Each row has a name. Each piece below is followed by the name of the row it came from, unless a question asks for something else. Each question is about the rows just above it. Places in a row count from 1.

[ 5.30 -3.40 -3.80  5.63  4.92] -> H
[ 8.00 -4.40  5.42 -4.59 -0.04] -> A
[-4.35 -3.55  1.73 -4.41 -0.59] -> B
[-7.62 -6.37  1.76 -3.01  6.38] -> U
[-0.42  0.15  0.06 -0.23  0.23] -> W
Is [-3.80 -3.40  5.30] printed in one of the named rows, side by side and in this order?
no
Among the named rows, does one hold [ 0.15  0.06 -0.23  0.22] next to each other, in this order?
no
find: [-4.40  5.42]
A
Where in the named rows is [-4.40]?
A, 2

[-2.87 -3.47  7.02  3.57  2.06  0.52 -0.77] = X
[-4.54  2.32  3.70  2.85  2.37  5.87  1.66] = V
[-3.60  0.18  7.73  3.78 -0.09 -0.85  1.68] = D
[ 0.18  7.73  3.78 -0.12 -3.48  3.53 -4.39] = K
[-0.95 -2.52  5.59  0.67 -3.63  1.15  2.77] = N
[-4.40  1.52  7.47  2.53  4.14  0.38 -1.04] = G
[-4.73 -2.52  7.57  2.85  0.22 -1.66 -1.06] = S
[ 0.12  1.87  4.34  3.67 -6.34  2.32  3.13] = P
Where in the named rows is [-4.40]?
G, 1
Which row holds [ 0.18  7.73  3.78 -0.09]?
D

[-1.35 -1.20  1.64  3.58]  pim
[ 7.97 -0.93 -0.79 -3.91]  nezi
[-0.80  0.50 -1.32  3.59]  sulo
[ 3.37 -1.76 -2.77  3.40]  Zep
[ 1.89 -1.41  2.86  0.22]  sosok
[3.35 1.68 1.27 2.44]  bokup
[-0.78  3.52  2.10  2.59]  vevin
[ 3.37 -1.76 -0.02  0.74]  zon
[-1.22 -0.84  0.52  0.52]  nufoz
[0.54 0.53 0.15 2.59]  fira
[ 0.14 -1.22 -0.86  0.52]  nedeb
[ 2.72  2.40  2.02 -1.08]  Sefi
Is [ 1.89 -1.41] printed in one of the named rows, side by side and in this order?
yes
Which row holds [-0.84  0.52  0.52]?
nufoz
Does one of the named rows hold [ 0.52  0.52 -0.84] side by side, in this order?
no
Which row holds [-1.22 -0.86  0.52]?
nedeb
Row and place of [0.15] in the named rows:
fira, 3

[-6.00 -5.21  2.05 -1.90  3.30 -6.09 -3.37  1.96  7.91 -3.72  4.61 -7.82
 -4.14  3.68  0.08  2.76] : Q
[-1.70  1.77  1.27  4.35  3.29 -0.38 -1.77  2.03 -0.35  2.34  2.27  3.09
  5.85 -5.55 -2.70  2.32] : Y
[ 2.00  1.97  1.72  0.36 -1.13 -7.58  3.52  3.24 -3.77  4.27  0.72  1.17
  3.28 -6.54 -3.08  4.17] : E
[-6.00 -5.21  2.05 -1.90  3.30 -6.09 -3.37  1.96  7.91 -3.72  4.61 -7.82
 -4.14  3.68 -0.39  2.76] : J
[-0.50 -1.40  3.46  2.59  3.25 -4.17 -4.27 -6.71 -3.95 -2.44  0.61 -3.30
  1.07 -4.59  0.35 -6.62] : F
[-1.94 -1.57 -2.73 -1.61 -0.04 -2.63  0.62  6.86  1.39  1.69  0.34  2.59
  0.86 -0.26 -1.07  9.51] : T
[-6.00 -5.21  2.05 -1.90  3.30 -6.09 -3.37  1.96  2.21  5.32 -1.58  3.41
  4.56 -0.28 -0.33  1.96] : Z
[-1.80 -3.82  0.62 -1.98 -1.83 -1.41 -2.41 -1.55  2.43 -4.48  0.30 -6.32
 -5.25  2.50  1.28 -2.04] : L
[-0.59  1.85  2.22  3.12  1.52  1.41  0.89  3.45  0.42  0.69  1.09 -2.36
  1.25 -4.48 -1.79  0.74] : C
[-0.59  1.85  2.22  3.12 -0.72  1.41  0.89  3.45  0.42  0.69  1.09 -2.36
  1.25 -4.48 -1.79  0.74] : M
[ 0.41  2.58 -2.52 -2.03 -1.30  6.33  3.86  1.37  2.98  2.41 -1.67  3.78
 -0.28  5.05  0.75 -0.20] : R
Among the named rows, does one hold [-3.77  4.27  0.72] next to each other, in this order?
yes
[3.25] is at row and place
F, 5
find: [-2.63  0.62  6.86  1.39  1.69  0.34  2.59  0.86 -0.26 -1.07]
T

[ 0.40  1.79  1.49 -3.80  3.17 -3.55 -3.12  4.11  2.77 -2.82  1.74  2.59
 -1.68  3.71  3.71 -4.68 -6.93  0.90  0.05 -5.30 -3.37 -1.40 -3.05 -2.07
 -0.36 -1.64  3.21 -0.70  0.95 -6.25 -3.28 -1.60  2.36 -2.49 -4.48 -1.24
 -0.23 -1.11 -0.66 -1.41  1.21  0.66  2.14 -2.07 -1.09 -4.45  0.79 -4.98
 -1.28 -2.35  1.55 -2.39 -0.34 -2.38  1.21 -4.83  5.43  1.29 -7.02 -0.37
  0.13] = Daba
[ 3.59  2.48 -4.61 -3.59  5.33 -0.46 -4.62 -3.08 -1.84 -2.01  1.75  1.23
  5.34  0.78 -0.70 -4.18 -0.47 -1.12  1.47 -1.69  3.57  1.75 -1.35 -2.17
 -1.37 -1.69 -2.33 -2.07  3.04  0.44 -1.41  0.41  0.01  0.29 -1.05  0.44
 -1.40 -5.69  1.43  1.69 -1.43 -5.17  3.27  0.06  3.11 -6.10  0.03  0.07
 -0.66  1.03 -5.05 -3.81  1.50  1.22 -2.28 -2.15  1.27  0.07 -1.06 -3.60
  1.73] = Gasa
[ 2.60 -1.68  5.66  2.26 -0.67  0.23  5.52  0.71  4.15 -0.01 -3.45  2.43
 -3.71 -1.42 -3.47 -0.44 -0.61  1.63  2.02  0.25 -0.02 -2.74 -0.88 -3.26
 -2.29 -3.87  2.60  2.61  2.33  0.54 -0.48  1.57 -2.19 -2.20 -0.46  1.92
  2.49  3.63 -2.75  2.35 -1.89  3.82 -3.48  0.49 -0.45  0.19 -1.26 -2.71
  2.91  2.47  3.56 -1.72 -2.74  3.62 -2.74  4.23 -1.47 -1.76 -1.13  1.39
 -6.06] = pemib
[-2.63  0.63  2.11 -2.04  0.17 -0.72  3.73 -1.02  7.31  3.35  0.47  4.64
 -2.88  3.48  2.12 -3.69 -6.83  9.16 -0.20 -7.97 -2.28 -2.25 -2.91  0.06
 -0.22  3.69  3.56 -0.67  1.57 -0.83 -4.25  3.40  1.52  0.44 -4.95  1.58
  9.66 -0.57 -4.32 -2.27  4.49 -0.82  0.12  2.24 -3.82  1.26  1.26 -3.16
  2.57 -3.09 -0.02  1.36  4.08  2.36  5.23 -0.58  5.16 -0.19 -1.96  2.18
 -0.08] = kuve
Row and place of [1.23] in the named rows:
Gasa, 12
The row with [ 2.59 -1.68] is
Daba

[-0.15 -0.17 -0.17 -0.20 -0.14 -0.04  0.00  0.09 -0.05 -0.15]  balob
[-0.15 -0.17 -0.17 -0.20 -0.14 -0.04 -0.61 -0.05 -0.14 -0.12]  gikub
[-3.82  5.56  2.79 -0.62 -2.58  0.09  0.00 -0.04 -0.01 -4.85]  Matiz
[-3.32  2.03  0.62 -0.42 -1.29 -0.03 -3.10 -3.71 -0.30 -1.98]  Tekig
[-3.32  0.62  2.03 -0.62 -2.58  0.97  1.35 -7.09 -7.32 -3.98]  bivu
Does one of the named rows hold [-2.58  0.97  1.35] side by side, in this order?
yes
find: [-0.04  0.00  0.09]
balob
Where in the named rows is [-1.98]?
Tekig, 10
Is [-0.04 -0.14] printed in one of the named rows, side by side and in this order?
no
find: [-3.32  2.03  0.62]
Tekig
[-0.17 -0.17 -0.20 -0.14 -0.04  0.00] is in which row?
balob

[-1.52  0.15  5.07  0.07  3.95] -> Vafik
[ 0.15 -1.52  5.07  3.63  6.22] -> Nesil
[5.21 5.07 5.20 2.56 3.95] -> Mubef
find: [-1.52  5.07]
Nesil
Where in the named rows is [5.21]?
Mubef, 1
Does one of the named rows hold [ 0.15 -1.52  5.07  3.63] side by side, in this order?
yes
[ 0.15 -1.52  5.07] is in which row?
Nesil
find: [5.21 5.07 5.20]
Mubef

[-5.28 -4.23  2.68  0.33  3.20 -1.19] = kabi
[-1.94 -4.51 -2.23 -1.10 -3.47 -2.25] = sigig
[ 1.55  1.67  1.29 -0.56  1.73  0.27] = zez
[-3.48 -8.03 -2.65 -0.40 -2.81 -2.07] = kepi
[ 3.05  5.34 -1.76 -0.52 -3.50  1.15] = kifun
[-5.28 -4.23 -0.91 -3.35  3.20 -1.19] = Lasaz
[-0.89 -1.44 -1.98 -0.38 -2.37  0.77] = vebel
[-0.10  0.57 -1.76 -0.52 -2.41 -0.51] = Soga
[-5.28 -4.23  2.68  0.33  0.76 -1.19] = vupep
[ 0.06  1.56 -1.19  0.02 -1.80  0.51] = leg
[-0.94 -1.95 -0.56 -0.41 -1.14 -1.30] = dozi
[-1.30 -4.40 -2.38 -1.00 -3.34 -1.60] = budu
Row and place of [-3.34] in the named rows:
budu, 5
Which row holds [ 1.67  1.29 -0.56]?
zez
Is [-4.51 -1.94] printed in one of the named rows, side by side and in this order?
no
The row with [-0.89 -1.44 -1.98 -0.38] is
vebel
Row and place of [-0.38] in the named rows:
vebel, 4
Among the named rows, does one hold [-1.19  3.20  0.33] next to each other, in this order?
no

[-5.09  1.06 -2.54 -0.49 -3.12  3.82 -5.92 -2.01  0.57 -2.44  4.76  5.46
  0.49 -8.64 -0.80  6.74 -1.70  1.72  1.89] = voto
[-2.54 -0.50 -3.12  3.82 -5.92 -2.01  0.57 -2.44  4.76  5.46  0.49 -8.64
  5.97 -0.42 -1.83  4.12  0.79  0.85  4.68] = nef
[-1.64  1.55  1.04 -1.02 -2.24  0.05 -2.28  2.85  0.10 -0.29 -0.50  2.14
  3.15 -0.42 -1.53  3.06  0.79 -1.03  3.12] = Tur
[-3.01 -3.48 -1.44 -1.82 -3.46  1.43 -1.91  1.36  1.23 -2.32  5.52  3.68
  3.88 -6.83 -3.99  4.40 -1.43 -5.09  1.05] = dol
Does one of the named rows hold [-1.03  0.79  3.06] side by side, in this order?
no
Row and place of [-1.43] in the named rows:
dol, 17
find: [-5.09  1.05]
dol
Among the named rows, does one hold [-2.24  0.05 -2.28  2.85  0.10] next to each other, in this order?
yes
Where do [-1.02 -2.24  0.05 -2.28  2.85  0.10 -0.29 -0.50  2.14] appear?
Tur
The row with [-2.54 -0.49 -3.12  3.82 -5.92 -2.01  0.57 -2.44  4.76  5.46  0.49 -8.64] is
voto
find: [-3.01 -3.48]
dol

[ 0.36 -0.23  0.11 -2.14 -0.99 -1.14 -2.13  2.30 -0.91  1.35 -5.43 -0.04] -> rad
[ 6.57  2.92 -2.60 -2.25  0.71  4.40 -0.41  0.26  6.20 -7.80 -5.03 -0.30] -> vava
[ 2.26  2.27 -0.72 -2.50 -1.35  1.48  0.87  4.81 -5.37  3.41 -1.72  1.06] -> sem
[ 2.26  2.27 -0.72 -2.50  0.36  2.30 -0.23 -3.49  2.76 -6.40 -7.53 -0.86] -> vezod
[ 1.35 -1.97 -1.14  0.11  2.30  0.36 -0.23 -0.99 -0.91 -2.13  4.18 -0.16] -> bor
Does one of the named rows hold [-0.91  2.30 -2.13] side by side, in this order?
no
Does one of the named rows hold [ 0.26  6.19 -7.80] side by side, in this order?
no
Which row holds [ 0.36 -0.23  0.11 -2.14 -0.99 -1.14 -2.13  2.30 -0.91  1.35 -5.43]?
rad
find: [ 2.30  0.36 -0.23]
bor
find: [ 1.35 -1.97 -1.14  0.11  2.30  0.36 -0.23 -0.99 -0.91 -2.13]
bor
[-6.40] is at row and place
vezod, 10
[-2.25] is at row and place
vava, 4

[-2.52  0.40  8.33 -7.46  4.72 -2.05  0.69 -5.71  1.19 -2.25 -4.50 -8.52
 -7.04 -0.88  5.25 -1.86] : zozam
[ 1.46 -2.16 -0.95 -8.73 -5.33 -4.80  1.63  4.26 -2.30 -6.61 -1.02 -2.21
 -7.72 -2.31  2.74 -7.68] : bez
[-4.40 -4.12  7.66 -8.41 -2.51  3.29 -4.95 -5.68 -6.69  1.40 -6.65 -4.23
 -5.38  3.64  7.51 -2.45] : Vufer
[-3.91  5.77 -1.38  1.77 -0.27 -7.10 -7.56 -1.15  3.55 -8.57  6.75 -0.75
  6.60  5.96 -1.21 -1.26] : Fuf
[-6.61 -0.88  5.12  2.39 -1.64 -3.80  0.95 -1.54  8.08 -8.75  2.07  7.34
  8.52  4.59  5.53 -6.20] : nuz
[-0.21 -5.61 -6.72  0.07  1.46  5.66  8.11 -0.89  4.31 -8.73 -0.40  6.50
 -2.04  5.43 -6.81 -6.14] : kugit
[ 6.23  3.23 -7.54 -3.01  0.29 -5.68 -6.69  1.40 -4.95  3.29 -7.03  6.20
  2.87 -2.08 -1.09 -8.36] : gepaf
find: [ 3.29 -4.95 -5.68 -6.69  1.40]
Vufer
find: [-4.40 -4.12  7.66 -8.41 -2.51  3.29 -4.95 -5.68 -6.69]
Vufer
Row and place of [5.96] in the named rows:
Fuf, 14
Among the named rows, does one hold [-2.05  0.69 -5.71  1.19] next to each other, in this order?
yes

[-0.16 -2.45 -7.42  3.30  1.50]  Vuz
[ 3.43 -6.06 -5.75  3.60  1.01]  vuv
[ 4.54 -0.54  8.60 -0.88 -0.85]  Zef
[ 5.11 -2.55  5.38 -0.29  0.74]  Gezol
[ 3.43 -6.06 -5.75  3.60  5.87]  penup
[ 4.38 -1.44  1.50 -3.40  6.42]  vene
[-1.44  1.50 -3.38  3.30 -1.06]  vupa
[-1.82 -1.45 -2.29 -2.17  1.87]  rik
Where in the named rows is [-1.06]?
vupa, 5
[-1.44  1.50 -3.40] is in which row?
vene
Among the named rows, does one hold [ 4.54 -0.54] next to each other, in this order?
yes

